Below is a small trained network, with its code and all its weights. Each question gives an input and a class and asks what happens when units are switched off, that is, made to give their printed mean instead of their output.

import numpy as np


def w(rows, s, z=0):
    codes = np.array(rows[::2]) - 128.0
    scale = np.full(codes.shape[1], s)
    scale[-1] = z or s
    return codes * scale


def norm(h):
    return h / np.sqrt((h * h).mean(-1, keepdims=True) + 1e-5)


def f(y):
    return np.maximum(y, 0)


def log_softmax(a):
    a = a - a.max(-1, keepdims=True)
    return a - np.log(np.exp(a).sum(-1, keepdims=True))


def net(x, mask):
    res = np.array(x, float).reshape(1, 4) / 4 @ E
    u = 0
    for l in range(2):
        y = f(norm(res) @ A[l][:, :-1].T + A[l][:, -1])
        res = res + np.where(mask[u : u + 3], y, B[l][:, -1]) @ B[l][:, :-1]
        u += 3
    return log_softmax(norm(res)[-1] @ U[:, :-1].T + U[:, -1])


A, B = {}, {}
E = w([
[148,129,159,98,210,128,206],'x0',
[83,103,119,252,136,156,147],'x1',
[64,61,51,172,133,186,183],'x2',
[150,57,148,152,140,191,163],'x3',
],0.0029)
A[0] = w([
[120,148,234,229,149,167,53,34],'L0N1',
[69,154,63,152,224,51,254,1],'L0N2',
[200,97,152,53,182,186,186,31],'L0N3',
],0.0041,0.0024)
B[0] = w([
[159,183,228,170,78,45,253,217],'L0N1',
[31,154,53,163,191,161,247,249],'L0N2',
[210,31,147,116,220,166,117,240],'L0N3',
],0.0049,0.0018)
A[1] = w([
[129,47,162,196,63,154,153,194],'L1N1',
[105,99,127,53,36,95,9,226],'L1N2',
[126,167,206,107,254,69,136,7],'L1N3',
],0.0037,0.0018)
B[1] = w([
[158,130,70,111,3,136,41,240],'L1N1',
[20,146,168,44,173,19,12,254],'L1N2',
[114,83,28,116,55,185,172,200],'L1N3',
],0.0048,0.0028)
U = w([
[31,68,76,163,50,151,50,153],'0',
[172,190,200,201,40,63,187,137],'1',
[67,203,167,61,129,33,61,254],'2',
[30,172,40,171,198,170,253,225],'3',
[215,31,174,44,198,186,181,201],'4',
[135,157,174,173,182,180,104,2],'5',
],0.0063,0.0034)

Each question gives the input, the list of numbers given to net, and the class t.
The units are the neurons (one row each of A and B). Each row of codes is followed by its name. A weight is (code - 128) times the scale printed after its matrix; where a second scale follows, it is the last column's (A, B and U).
mask holds one flag per neuron, layer by layer. A switched-off neuron (its flag False) gives its mean, the last column of its row in B, instead of its output. The means were averaged over made-up inputs and are rounded, as every weight is.
A unit's drop is (log p(t) with every unit on - log p(t) with that unit switched off) / (log p(t) with every unit on - log p(t) with every unit switched off).
The circuit of an input: a set's keep is (log p(t) with only the set's units on - log p(t) with every unit switched off) / (log p(t) with every unit on - log p(t) with every unit switched off). Starting from all 6 units, units are removed one at a time, each time the one whose removal leaves the highest keep (on an exact tie, the one counted first), for as long as the keep stays at least 0.8.
circuit, biggest first: the units of the circuit, biggest drop first
most important unit: the unit with the biggest drop
k most important neurons: the k neurons with the biggest drops, biggest first
k most important neurons of layer l: the k neurons of layer l with the biggest drops, biggest first
drop of u: that unit's drop, to one decimal
input [-3,0,-2,6], class 1: 2 most important neurons	(L0N1 L1N2)
input [-2,6,-5,-2], class 1: most important neuron of layer 0	(L0N1)
input [4,-5,-4,-1], class 4: 3 most important neurons	(L0N3 L1N3 L1N1)
input [6,-4,-5,-1], class 4: circuit, biggest first	(L0N3 L1N2)
input [-7,-7,7,-1], class 2: circuit, biggest first	(L1N2 L0N2)
input [3,4,-3,-8], class 3: circuit, biggest first	(L1N2 L1N3)
input [2,4,-7,7], class 1: 2 most important neurons	(L0N1 L1N1)
input [3,5,-5,-7], class 1: 4 most important neurons	(L1N2 L0N1 L0N2 L1N3)
input [2,5,-7,8], class 1: 2 most important neurons	(L0N1 L1N1)
input [1,0,-1,0], class 4: 2 most important neurons of layer 0	(L0N3 L0N2)
input [3,-3,1,-5], class 3: drop of L1N1	0.1
input [-1,8,-8,-3], class 1: drop of L0N1	0.6
input [0,3,-3,1], class 1: drop of L1N1	0.0
input [1,3,-1,-3], class 3: most important unit	L0N2
